Each row is followed by the group that its hidden value falls in (each part has its own value, ranges and names):
196	-108	-22	-231	-192	59	-78	-416	242	-231	-200	417	187	48	504	-175	1	87	62	-243	288	42	50	-164	72	-101	-122	114	372	58	194	-340	23	101	-471	-178	141	-135	-25	-355	208	-216	38
J
-59	10	155	-385	91	-128	2	62	-150	380	-228	-85	-356	-117	-156	46	-138	-599	261	19	-486	202	-91	209	-172	160	110	-54	-184	-17	310	-58	96	-385	-116	178	87	-236	-278	383	176	-288	-77
K
24	29	-50	33	14	-98	28	-75	-14	-126	-81	-11	-304	38	-55	-130	-47	-171	-1	-12	-365	62	-210	124	-200	-56	83	-48	203	-114	78	-35	-108	-195	-43	71	3	-54	36	56	121	-63	138
M
-220	178	24	607	-12	341	267	69	-78	-243	136	-240	-73	199	-477	19	39	-53	-284	244	-429	-125	-258	578	-535	-244	202	211	-125	-187	-62	298	61	-225	168	184	-170	4	89	-96	-356	434	4
J
-241	-270	-80	177	18	99	46	246	-24	-340	84	311	-192	30	156	-264	-218	51	-244	13	115	-255	32	-72	-45	-62	-244	176	232	-207	-54	-213	-174	49	31	24	94	-224	154	161	-162	-5	-13
J
-63	183	-65	372	270	239	163	82	-90	-146	322	-56	-89	64	-69	-162	-26	-118	-156	33	-63	-51	-59	191	-353	-146	-83	-42	-150	116	-14	185	-189	-210	12	201	56	-25	-89	-36	39	226	-56
H
-150	-305	-254	-67	-350	-102	-76	202	127	-296	-109	39	-283	-26	256	-436	-383	283	-264	-209	144	19	-25	-344	8	-180	182	349	690	-442	-96	-303	-187	183	166	73	2	132	256	-154	166	-315	272
K
-50	-291	-205	28	-76	-67	-70	-1	262	-358	-249	211	-264	7	211	-341	-243	-115	-189	-151	-345	-84	-220	-93	-126	-225	101	373	686	-291	274	-234	-150	-15	100	-41	-2	-104	107	62	198	-184	192
U
-110	-98	216	24	49	221	196	184	-203	-128	-3	180	-87	107	-69	-148	-214	-489	40	108	-128	-280	-33	209	-116	82	-243	126	-128	-24	158	78	105	-100	11	9	108	-334	-35	304	-201	61	-52
P
-243	128	4	180	-55	54	53	116	-36	69	200	-56	-95	-84	-203	76	-42	382	-227	-10	266	138	145	104	-263	-3	31	-147	-203	-74	-261	-1	3	-164	-115	360	71	167	10	-147	-82	-62	-74
P
-324	-195	-71	-15	-171	-42	-45	222	-28	-33	-9	113	-265	-126	28	-44	-174	395	-224	-25	253	37	141	-87	-38	16	-17	83	106	-313	-228	-349	-55	17	-66	180	63	-38	131	19	-165	-239	-40
K
-123	-238	-72	-128	82	43	41	207	-233	-113	-29	58	-403	7	214	-269	-220	-248	39	41	-147	-146	-83	-68	41	-5	-137	186	157	-198	73	-334	-204	36	22	-85	24	-370	46	285	-85	-109	17
J
-164	287	73	569	242	413	235	-4	-20	-54	84	-164	21	176	-427	13	168	-598	-125	292	-759	29	-293	755	-690	-282	231	225	-353	66	214	415	32	-542	25	197	-85	-201	-283	34	-116	534	-252
K
-642	-301	-293	357	-65	166	-7	711	-224	-195	259	18	-445	-107	120	-359	-244	409	-480	173	282	-30	179	-132	-104	-170	2	361	61	-510	-564	-410	-413	53	223	214	23	-173	170	109	-344	43	-217
U
-24	-60	-122	339	248	204	145	-34	-33	-375	33	23	-250	169	12	-212	-29	-326	-114	104	-544	-260	-344	259	-280	-241	-54	239	231	-96	252	-31	-205	-101	90	-103	-99	-299	55	145	-102	262	70
P
152	-59	154	-134	55	320	215	-11	-205	-153	-152	-8	-88	174	142	-311	-232	-769	229	29	-363	-258	-227	183	-86	-56	-92	364	65	21	409	43	95	-2	56	-211	15	-398	-118	176	-23	45	78
H
-238	-48	-99	45	34	12	-8	247	-50	23	182	26	-235	-147	53	-120	-195	298	-210	-90	315	65	166	-135	-117	-3	-72	-37	-18	-110	-189	-185	-153	-52	-32	273	120	51	8	1	29	-202	-50
A
-196	201	25	343	159	251	234	251	-317	-3	358	-240	-211	17	-307	7	-74	58	-153	140	43	-66	12	297	-317	-6	-52	-82	-390	-29	-238	189	-53	-168	115	299	15	8	4	37	-252	193	-65
C
-26	-180	-169	134	-80	18	-53	-132	248	-383	-198	263	-147	29	223	-243	-73	52	-194	-98	-199	-50	-170	-5	-145	-231	42	283	526	-215	137	-255	-121	-15	-67	-78	7	-120	100	-95	80	-78	102
M
-19	-95	150	-79	-236	134	122	-15	-130	-208	-29	218	27	135	97	-146	-138	-57	29	6	229	-154	52	33	33	64	-179	56	58	-93	-53	-87	106	82	-177	-51	96	-165	121	-63	-177	-34	56
J
-100	67	143	383	-21	357	230	91	-47	-349	305	291	229	135	-38	-136	-115	114	-240	11	464	-282	161	133	-190	-18	-342	-21	-159	94	-163	223	79	5	-80	144	177	-8	80	-148	-228	210	-54
H
-255	-353	-46	-220	-162	-132	-105	251	11	-94	-53	388	-238	-146	274	-196	-300	251	-146	-133	422	-46	237	-320	151	114	-227	44	252	-247	-131	-436	-97	89	-131	103	207	-136	123	146	-15	-398	-20
K
-24	-23	-19	59	-178	110	118	17	-90	-174	-184	-186	-250	134	-94	-228	-139	-312	-6	72	-478	-7	-292	232	-230	-165	264	322	247	-276	100	7	11	-86	133	-25	-115	-105	65	-18	-41	40	164
M
-64	-326	-100	-229	-160	-26	-155	-58	187	-212	-201	518	-47	-82	538	-266	-144	130	-68	-190	322	11	149	-294	141	-50	-181	206	410	-135	57	-519	-107	99	-318	-108	197	-247	11	-74	127	-325	-63
U
-170	-248	8	-65	165	229	139	373	-469	-176	187	165	-328	67	331	-364	-238	-298	69	138	179	-313	74	-116	157	80	-427	133	-95	-98	-107	-329	-264	143	-12	-149	116	-539	49	349	-280	36	-110
A
69	-75	112	-352	-18	-132	15	52	-235	16	-117	158	-313	-2	179	-239	-179	-429	252	-30	-81	34	-19	-80	84	183	-162	-135	43	-25	52	-161	-75	-110	-167	-29	177	-267	-50	251	143	-258	56
R
270	354	189	-165	115	-126	118	-317	-220	164	-83	-187	-249	96	-238	59	128	-571	370	57	-564	221	-275	367	-255	122	91	-399	-224	183	180	211	45	-417	-256	81	33	-86	-171	82	217	-14	111
R
-166	130	62	2	-170	-161	64	57	-7	179	-38	-318	-316	-111	-509	206	-169	285	-146	-62	-146	157	-74	196	-316	69	271	-154	-18	-235	-63	98	189	-203	91	418	-57	331	108	-12	-25	-268	210
P
311	-20	195	-282	-122	124	154	-339	-121	-188	-257	96	-4	238	156	-168	-78	-587	336	-27	-304	-165	-250	166	14	17	-85	120	190	43	391	-23	166	23	-211	-278	4	-311	-1	-5	25	-24	201
J
262	-92	-30	-127	124	265	31	-369	92	-274	-117	372	105	54	555	-202	-5	-182	130	-173	119	-164	-41	-41	49	-123	-285	229	222	171	347	-306	-27	113	-342	-292	128	-372	-121	-158	98	-69	-28
C
-121	-339	42	-187	-145	69	11	242	-266	-315	10	509	-179	35	520	-420	-233	-37	32	12	508	-220	216	-309	314	137	-470	75	145	-163	-263	-456	-184	224	-209	-198	250	-441	151	152	-190	-169	-70
R
-220	-125	-225	175	68	169	-6	260	-8	-192	258	145	-148	-113	314	-297	-206	385	-305	-126	493	-40	199	-244	-64	-138	-162	153	123	-108	-227	-272	-279	94	-4	156	140	-20	37	-124	15	-104	-82
C
-114	19	-70	-81	-106	-76	35	239	-164	43	120	-157	-281	-3	-16	-277	-232	-105	-31	-49	13	174	16	-86	-134	-7	137	-46	74	-144	-140	18	-177	-140	47	258	70	92	6	-3	209	-139	92
K
-60	-189	-197	-208	21	-110	-64	150	-80	-65	55	19	-405	-149	314	-258	-290	267	-74	-211	272	-1	64	-367	100	4	-108	23	313	-175	-63	-411	-248	149	0	70	86	-20	110	38	144	-388	155
H
-28	-37	-1	-474	271	-250	43	325	-575	322	160	-267	-733	-130	43	-155	-285	-344	315	-4	-100	53	-12	-194	129	306	-184	-365	-184	-39	-33	-250	-286	-96	20	142	96	-229	-37	524	122	-358	112
A
-348	-291	2	-144	-214	-196	-5	543	-316	-102	86	173	-506	-125	65	-272	-400	273	-149	6	434	-86	223	-313	182	241	-235	-106	107	-395	-480	-327	-165	113	96	181	187	-76	286	297	-197	-362	81
R
23	-43	40	-290	45	-124	73	137	-202	118	-68	-205	-457	-78	-92	-115	-333	-251	125	-108	-218	-25	-124	-41	-57	127	15	-44	103	-120	180	-55	5	-65	137	138	28	-25	16	279	128	-342	238
H
-20	-61	-305	-120	8	-263	-104	-3	28	-11	-58	-229	-524	-85	88	-205	-142	96	-60	-150	-323	230	-209	-149	-136	-144	278	13	451	-255	56	-278	-319	-102	43	141	-76	93	77	-15	327	-275	239
K
-131	-148	124	47	-45	180	73	112	47	-175	-149	335	4	61	57	-223	-168	-465	-48	43	-177	-118	-21	175	-176	-44	-98	270	68	-67	198	15	77	-182	-60	17	146	-301	-112	173	-20	14	-124
U
-314	-106	-71	48	135	-129	64	473	-280	38	195	-119	-555	-74	-195	-162	-284	-101	-129	77	-158	-35	-20	-9	-147	92	-48	-113	-31	-236	-144	-53	-247	-182	207	306	52	-70	85	409	-42	-112	43
J
-10	-130	-5	92	-113	238	20	-191	229	-312	-144	367	168	79	271	-173	-41	-19	-128	-88	75	-107	-15	62	-127	-190	-86	321	268	-39	191	-180	54	17	-236	-105	80	-195	-23	-207	-12	1	-58
J
-68	83	93	-32	-138	25	127	34	-197	73	-199	-308	-350	54	-321	-10	-87	-318	82	131	-552	96	-266	363	-272	-21	294	130	-24	-249	60	46	121	-220	88	95	-113	-85	0	103	-105	-34	112
M
90	-147	40	-609	-10	-267	-42	54	-284	189	-165	-4	-473	-59	214	-203	-245	-444	358	-94	-166	110	-51	-192	172	219	-68	-146	133	-81	168	-305	-120	-72	-150	-18	114	-259	-53	324	249	-424	137
K
138	66	300	-358	-186	-164	67	-160	-113	100	-328	54	-221	-7	-167	39	-133	-363	272	-43	-257	61	-118	178	-56	238	1	-166	-19	-50	159	20	285	-189	-170	32	109	-93	-25	165	51	-334	164
R
-32	140	124	-225	-70	-105	89	115	-374	212	39	-204	-346	11	-163	-63	-87	-280	215	84	-127	203	-24	122	-89	179	65	-261	-240	-60	-151	20	-29	-230	-110	187	68	-66	-51	131	39	-125	38
M

New part:
-291	-17	-71	345	-20	-47	-129	185	-95	-32	111	136	-37	-166	-190	-118	-274	116	245	78	95	9	-137	117	100	363	-109	148	130	157	56	-345	-129	158	60	61	140	260	-54	179	89	133	335
ruba
9	-369	-37	-245	556	289	209	-460	-58	-249	322	-45	-124	0	244	-60	-168	60	61	360	-11	190	251	-21	-141	-302	146	-159	-408	108	-43	175	104	-169	152	310	-57	-497	74	-75	57	-284	473
fonid
-500	119	-206	-245	188	-106	-48	268	85	102	26	-97	237	367	39	42	602	-218	-136	116	31	152	43	-211	267	-91	-18	205	320	-603	268	326	434	298	299	123	170	605	-709	-51	-212	15	-176
sekez
-30	-229	-371	61	-29	-647	-176	486	203	109	448	147	-15	-401	-284	58	284	117	-84	-370	-58	-87	-146	-37	-84	-42	135	-398	-155	-380	307	126	-82	126	81	140	-333	310	10	302	-458	-383	153
big
391	-149	177	-192	262	42	195	-552	0	-300	5	-268	63	-286	347	345	28	64	85	28	-237	-176	159	58	-305	-138	214	-33	-339	215	-168	329	35	-264	175	335	-87	-41	57	-143	-80	-110	554
Somu
-595	36	-356	-71	15	-198	-82	343	238	307	74	-53	290	131	-320	66	683	-216	-257	-194	55	186	30	-162	236	-125	-13	140	223	-764	289	263	475	263	245	27	48	837	-720	67	-450	-268	-308
Guma
-245	45	209	307	-56	127	-55	71	-111	-125	-53	99	74	-21	-138	53	-149	-249	34	195	61	-29	-35	265	183	271	-212	466	92	284	69	-318	25	45	113	161	263	327	-78	-166	86	216	117
Guma
-137	-284	-148	-1	-91	233	278	-131	-255	120	41	-7	-95	-119	93	50	-258	77	16	109	281	246	-68	55	-140	81	-12	-6	-213	-11	-149	-76	192	49	-95	125	-70	1	281	41	-58	-231	545
fonid
-217	257	-674	-401	-139	-606	-693	159	-355	169	211	137	112	522	-335	-236	-97	-56	-311	519	-119	-511	-321	228	-25	57	-335	157	-67	-16	644	94	-139	-102	11	-3	-149	-243	-610	-84	-99	-675	439
rugit
321	-87	174	-84	154	113	100	-581	-170	-171	-234	-71	141	-133	466	320	-192	58	103	69	-15	-144	84	31	-320	9	155	187	-319	227	-279	158	90	-199	2	184	128	50	123	-209	96	-21	670
Guma
-590	63	-436	-125	110	-309	85	428	207	373	213	-158	47	26	-278	11	601	-101	-464	-145	198	332	110	-130	235	9	15	137	279	-699	289	224	509	275	291	20	-21	700	-567	125	-453	-358	-227
Somu
-196	8	37	-379	57	-125	24	423	-164	14	-41	212	236	434	403	-37	256	-314	28	259	88	220	-192	-302	389	7	-7	136	163	-564	134	338	332	309	-41	351	-56	239	-172	-267	-5	364	45
Somu
-128	348	-511	-271	38	-573	-734	200	-292	-26	226	210	183	585	-134	-149	-25	-37	-297	441	-86	-387	-200	71	-7	166	-254	308	129	-56	501	188	8	-48	85	29	79	-44	-685	-50	-14	-485	494
ruba
-45	-240	61	-89	236	-279	89	275	95	17	81	240	62	-271	262	-136	-24	75	402	-92	-15	144	-150	-284	239	19	255	-289	-121	-366	-6	95	-108	232	-66	305	-250	106	182	25	25	426	143
fonid
313	-30	115	-161	59	-22	210	-503	-173	-25	-254	-163	76	-256	395	287	-219	89	-2	27	13	-100	40	62	-255	117	150	183	-287	189	-273	165	96	-202	-34	185	-50	60	178	-212	34	-47	655
dalol
51	-303	17	-234	376	314	120	-439	-50	-321	270	-78	39	60	147	39	-33	-50	104	312	-166	75	167	7	-121	-313	74	-108	-345	75	-19	274	132	-198	158	370	-88	-336	-80	-107	-33	-265	433
Somu
-295	34	-99	354	19	-115	8	39	5	107	-24	-82	-93	-414	-164	-34	-209	271	248	-86	100	-30	-62	117	17	409	8	141	141	156	-27	-357	-149	152	135	-35	148	438	-78	244	43	141	321
ruba
-120	131	-52	318	207	-281	-210	13	-85	-21	-6	95	-114	-239	63	-47	-338	265	141	69	131	-171	-13	115	-49	444	20	284	92	315	28	-367	-230	77	121	-44	322	242	-41	120	218	155	458
Guma
-215	-102	181	245	105	74	113	-294	192	-31	16	-135	25	-559	-504	-88	-252	-98	188	30	-237	-101	85	386	198	83	-65	152	-232	403	49	-318	-233	-221	174	207	-160	83	-88	-119	-17	60	-18
Somu
-37	-163	149	185	446	-340	-64	293	231	-93	153	382	67	-320	219	-108	-37	76	280	-197	47	176	35	-274	229	111	290	-79	-48	-263	-30	-22	-77	198	35	224	28	263	111	56	89	425	91
Guma
136	12	-224	276	29	-836	-229	697	227	-36	510	203	-45	-460	-176	174	277	153	-309	-504	43	29	-48	-75	-55	317	157	-92	146	-302	189	141	60	147	146	153	-151	576	27	348	-421	-265	273
dalol
113	-268	105	-135	752	158	28	-562	83	-330	233	95	17	-37	279	-40	-187	21	57	263	-82	99	367	-54	-115	-291	227	-1	-437	160	-79	177	64	-259	182	273	94	-397	-41	-174	160	-171	398
Guma
-366	-208	54	-296	190	-105	129	366	180	165	68	306	307	91	-38	-235	245	-417	42	36	-8	421	-66	-285	605	-215	78	-47	-95	-720	145	282	306	192	-69	388	-355	184	-172	-284	-135	259	-349
Somu
-76	10	382	100	414	-316	245	150	218	38	-187	84	-7	-524	324	-87	-118	48	332	-122	35	142	55	-148	400	302	291	126	55	-62	-128	-149	-152	195	83	243	-7	350	173	-147	222	830	-55
dalol
64	-313	15	18	-70	155	298	-105	-229	-33	41	-10	-114	-222	249	175	-210	64	98	60	196	122	-77	73	-206	67	50	-81	-253	97	-161	-51	79	46	-62	208	-65	-3	436	10	-48	-65	563
rugit
269	-232	161	-181	481	101	198	-454	38	-298	77	-84	61	-174	473	193	-6	102	172	53	-106	62	215	-148	-200	-178	297	-98	-298	20	-216	335	116	-132	143	324	-4	-89	70	-88	33	11	510
ruba
-303	-22	267	313	176	161	27	-104	115	-190	114	0	22	-246	-459	-92	-203	-297	14	222	-124	10	150	410	301	138	-198	387	-46	453	133	-358	-77	-145	252	231	86	101	-163	-205	62	122	-100
ruba
-299	-90	-343	30	33	-526	18	630	222	195	424	2	-67	-214	-291	94	518	-76	-422	-274	135	184	20	-20	101	21	44	-94	124	-502	349	138	261	246	246	114	-148	554	-174	204	-512	-359	-127
rugit
-200	-12	-74	293	-193	-193	-66	160	-72	210	-118	209	104	-307	-174	-43	-296	71	141	-155	172	48	-201	62	99	386	-35	179	5	-35	-65	-272	-33	123	-130	9	-15	424	66	76	8	104	313
sekez
-220	84	-613	-185	9	-661	-448	474	-169	154	400	167	-77	243	-168	-125	109	72	-335	198	94	-203	-195	44	-53	101	-127	-27	47	-231	528	72	-21	134	100	3	-64	32	-315	154	-217	-536	342
big
108	-62	223	-142	-90	350	401	-732	-3	-70	-359	-569	211	-322	87	482	174	-118	78	-22	-242	-188	122	235	-226	-117	48	204	-238	213	-228	230	197	-254	208	243	-44	368	-166	-251	-201	-75	302
dalol
-100	-150	146	383	307	58	-20	-252	164	-259	316	14	-107	-494	-467	-105	-367	-11	71	94	-163	-41	205	396	55	115	-58	142	-236	570	62	-353	-235	-266	238	206	-9	-117	4	4	41	-125	193
ruba
335	-194	213	-229	161	54	219	-541	-51	-248	-68	-266	38	-284	281	309	-26	-48	127	135	-256	-288	78	195	-259	-193	128	-60	-432	328	-64	200	-94	-263	145	341	-143	-146	146	-250	-54	-43	430
rugit
-207	-104	68	424	-159	24	-65	164	18	-122	104	67	51	-368	-324	-7	-161	51	401	-86	-96	-69	-185	168	101	286	-97	26	71	177	24	-306	-197	114	75	166	3	378	-16	198	-39	206	239
ruba
-72	-133	78	-138	525	-405	2	254	194	-50	244	269	-5	-190	143	-237	-24	-56	82	66	-39	162	69	-172	346	-21	214	-99	-135	-228	154	89	-77	84	80	322	-197	-83	35	-127	64	280	-26
fonid
-215	-132	111	139	-6	-33	216	157	52	90	-167	-25	53	-410	171	-11	-26	180	590	-169	10	86	-200	-175	193	234	170	-120	96	-211	-143	-118	-120	318	4	182	-58	490	85	147	41	594	174
Somu
-28	-423	33	-302	372	366	305	-333	-69	-249	233	-135	-66	91	309	127	140	-126	62	336	-31	125	177	-1	-143	-434	98	-195	-370	-16	36	242	182	-50	201	356	-25	-286	79	-148	-81	-182	277
big
-315	-33	175	20	-28	147	227	34	-118	18	-269	-173	4	-149	212	-8	-43	25	559	194	-23	-69	-203	20	224	208	-12	69	150	49	-12	-210	-163	291	105	196	90	338	-33	-40	157	660	119
fonid
-195	-272	-35	-195	493	-378	51	325	196	77	278	318	-31	-141	110	-265	54	-108	33	61	57	233	47	-197	342	-172	213	-224	-231	-389	227	73	-28	155	44	279	-236	-111	98	-121	-15	168	-137
big
150	-160	63	-295	121	278	179	-506	-145	-299	64	-332	63	61	197	306	134	-129	-14	305	-219	-165	107	175	-256	-259	-13	33	-273	213	14	314	152	-222	229	343	-33	-122	-129	-201	-137	-278	450
fonid
219	-91	121	-309	190	162	313	-647	-228	-136	-224	-417	-81	-107	514	352	-49	46	44	306	-50	-265	119	191	-357	-101	102	106	-311	374	-106	134	7	-172	191	200	101	-108	110	-259	54	-40	556
big
-145	-10	-516	-19	-97	-586	-338	530	2	141	419	213	75	-8	-262	-41	199	106	-224	-172	50	20	-198	-117	-11	134	-9	-122	73	-475	295	208	136	147	16	87	-214	324	-260	286	-370	-493	339
Somu
58	-31	-296	160	34	-770	-275	611	227	77	388	314	133	-297	-148	123	306	86	-276	-512	76	99	-67	-204	-21	171	182	-118	62	-535	155	253	180	161	42	106	-165	592	-91	279	-412	-307	218
sekez
330	-197	133	-317	400	34	268	-420	-96	-261	19	-199	-51	-127	649	266	24	128	125	155	-63	-47	145	-101	-278	-147	278	-114	-285	82	-164	340	69	-88	148	328	-9	-151	179	-129	32	36	587
fonid
-321	-267	0	229	-210	130	129	210	-91	1	55	-12	-70	-272	-140	-16	-78	28	472	52	8	-47	-270	139	85	118	-90	-163	-18	62	93	-322	-214	258	47	178	-46	253	155	162	-53	267	166
big
